Below are the code and all the weights of a small trained network. Each question names an input and a class and asks about switching units off, where a switched-off unit gives its printed mean instead of its output.

import numpy as np


def w(rows, s, z=0):
    codes = np.array(rows[::2]) - 128.0
    scale = np.full(codes.shape[1], s)
    scale[-1] = z or s
    return codes * scale


def f(y):
    return y / 2 * (1 + np.tanh(0.7978845608 * (y + 0.044715 * y**3)))


def log_softmax(a):
    a = a - a.max(-1, keepdims=True)
    return a - np.log(np.exp(a).sum(-1, keepdims=True))


def net(x, mask):
    res = np.array(x, float).reshape(1, 8) / 4 @ E
    y = f(res @ A[0][:, :-1].T + A[0][:, -1])
    res = res + np.where(mask, y, B[0][:, -1]) @ B[0][:, :-1]
    return log_softmax(res[-1] @ U[:, :-1].T + U[:, -1])


A, B = {}, {}
E = w([
[138,118,142,144,146,145,114],'x0',
[130,129,129,128,125,125,125],'x1',
[130,131,116,138,132,138,133],'x2',
[109,20,87,206,92,4,88],'x3',
[186,33,166,113,69,157,255],'x4',
[124,119,156,119,144,121,120],'x5',
[130,127,128,141,137,136,128],'x6',
[41,54,94,73,99,235,57],'x7',
],0.0086)
A[0] = w([
[197,29,155,125,63,165,193,105],'neuron 1',
[167,56,127,106,86,149,198,115],'neuron 2',
[180,218,166,54,148,202,158,181],'neuron 3',
[149,112,104,175,107,34,129,86],'neuron 4',
[158,57,162,104,105,148,215,83],'neuron 5',
[145,187,158,60,133,180,149,166],'neuron 6',
[137,75,119,90,142,142,207,97],'neuron 7',
[3,50,91,51,100,214,30,3],'neuron 8',
[71,66,78,93,159,180,132,93],'neuron 9',
[187,232,138,189,204,31,183,6],'neuron 10',
[76,225,95,147,174,94,19,151],'neuron 11',
[133,2,89,190,80,35,75,158],'neuron 12',
[179,167,142,87,149,113,146,69],'neuron 13',
[142,73,159,154,126,149,235,104],'neuron 14',
[155,201,142,62,128,196,158,167],'neuron 15',
],0.0069,0.0018)
B[0] = w([
[137,179,87,45,178,49,44,218],'neuron 1',
[172,152,57,76,166,55,99,192],'neuron 2',
[62,54,110,178,155,153,156,217],'neuron 3',
[110,91,204,160,134,170,151,185],'neuron 4',
[133,170,129,53,150,48,59,195],'neuron 5',
[71,47,67,187,184,151,199,185],'neuron 6',
[94,152,80,102,122,124,101,165],'neuron 7',
[235,167,212,157,19,189,161,243],'neuron 8',
[214,168,167,153,45,133,135,171],'neuron 9',
[247,145,242,131,35,157,156,222],'neuron 10',
[114,218,19,59,186,40,42,221],'neuron 11',
[15,2,111,227,175,149,222,254],'neuron 12',
[138,116,159,148,134,144,194,151],'neuron 13',
[141,169,112,79,135,76,68,193],'neuron 14',
[51,59,73,187,163,143,193,196],'neuron 15',
],0.0067,0.0094)
U = w([
[8,54,103,170,199,147,175,190],'0',
[106,175,68,63,195,76,2,208],'1',
[213,137,201,136,54,166,133,3],'2',
],0.0093,0.00053)

Each question gives the input, the list of numbers given to net, and the class t.
The units are the neurons (one row each of A and B). Each row of codes is followed by its name. A weight is (code - 128) times the scale printed after its matrix; where a second scale follows, it is the last column's (A, B and U).
mask holds one flag per neuron, in row order. A switched-off neuron (its flag False) gives its mean, the last column of its row in B, instead of its output. The means were averaged over made-up inputs and are rounded, as every weight is.
A unit's drop is (log p(t) with every unit on - log p(t) with that unit switched off) / (log p(t) with every unit on - log p(t) with every unit switched off).
The circuit of an input: a set's keep is (log p(t) with only the set's units on - log p(t) with every unit switched off) / (log p(t) with every unit on - log p(t) with every unit switched off). Starting from the 12 units with the biggest drops (on a tie, the unit counted first), units are removed one at a time, each time the one whose removal leaves the highest keep (on an exact tie, the one counted first), for as long as the keep stays at least 0.8.
circuit, biggest first: the units of the circuit, biggest drop first
top k neurons: the k neurons with the biggest drops, biggest first
drop when u is switched off: that unit's drop, to one decimal
input [-5,8,-2,4,-5,4,0,7], class 2: circuit, biggest first -> [neuron 8]
input [3,8,-5,-7,-5,4,3,7], class 0: top 2 neurons -> [neuron 15; neuron 6]
input [6,-3,8,-6,5,-7,-8,0], class 0: top 2 neurons -> [neuron 15; neuron 3]
input [-3,7,-5,-7,1,0,2,-7], class 0: top 2 neurons -> [neuron 3; neuron 15]
input [-8,-3,4,-2,-2,7,-1,3], class 2: top 3 neurons -> [neuron 12; neuron 8; neuron 1]
input [-2,2,8,6,-5,-7,1,4], class 0: top 2 neurons -> [neuron 12; neuron 1]
input [4,-8,-8,-3,2,0,0,-1], class 0: top 2 neurons -> [neuron 11; neuron 8]
input [-7,7,-5,-7,-1,-2,-7,8], class 2: top 2 neurons -> [neuron 8; neuron 12]
input [2,-3,4,0,7,4,-3,-7], class 1: top 2 neurons -> [neuron 1; neuron 8]
input [-8,-4,-6,-8,5,7,0,-1], class 0: drop when neuron 6 is switched off -> 0.0
input [-6,4,-7,-2,-2,-2,-6,-7], class 2: drop when neuron 10 is switched off -> 0.3
input [6,2,4,5,8,8,7,-7], class 1: drop when neuron 5 is switched off -> 0.1
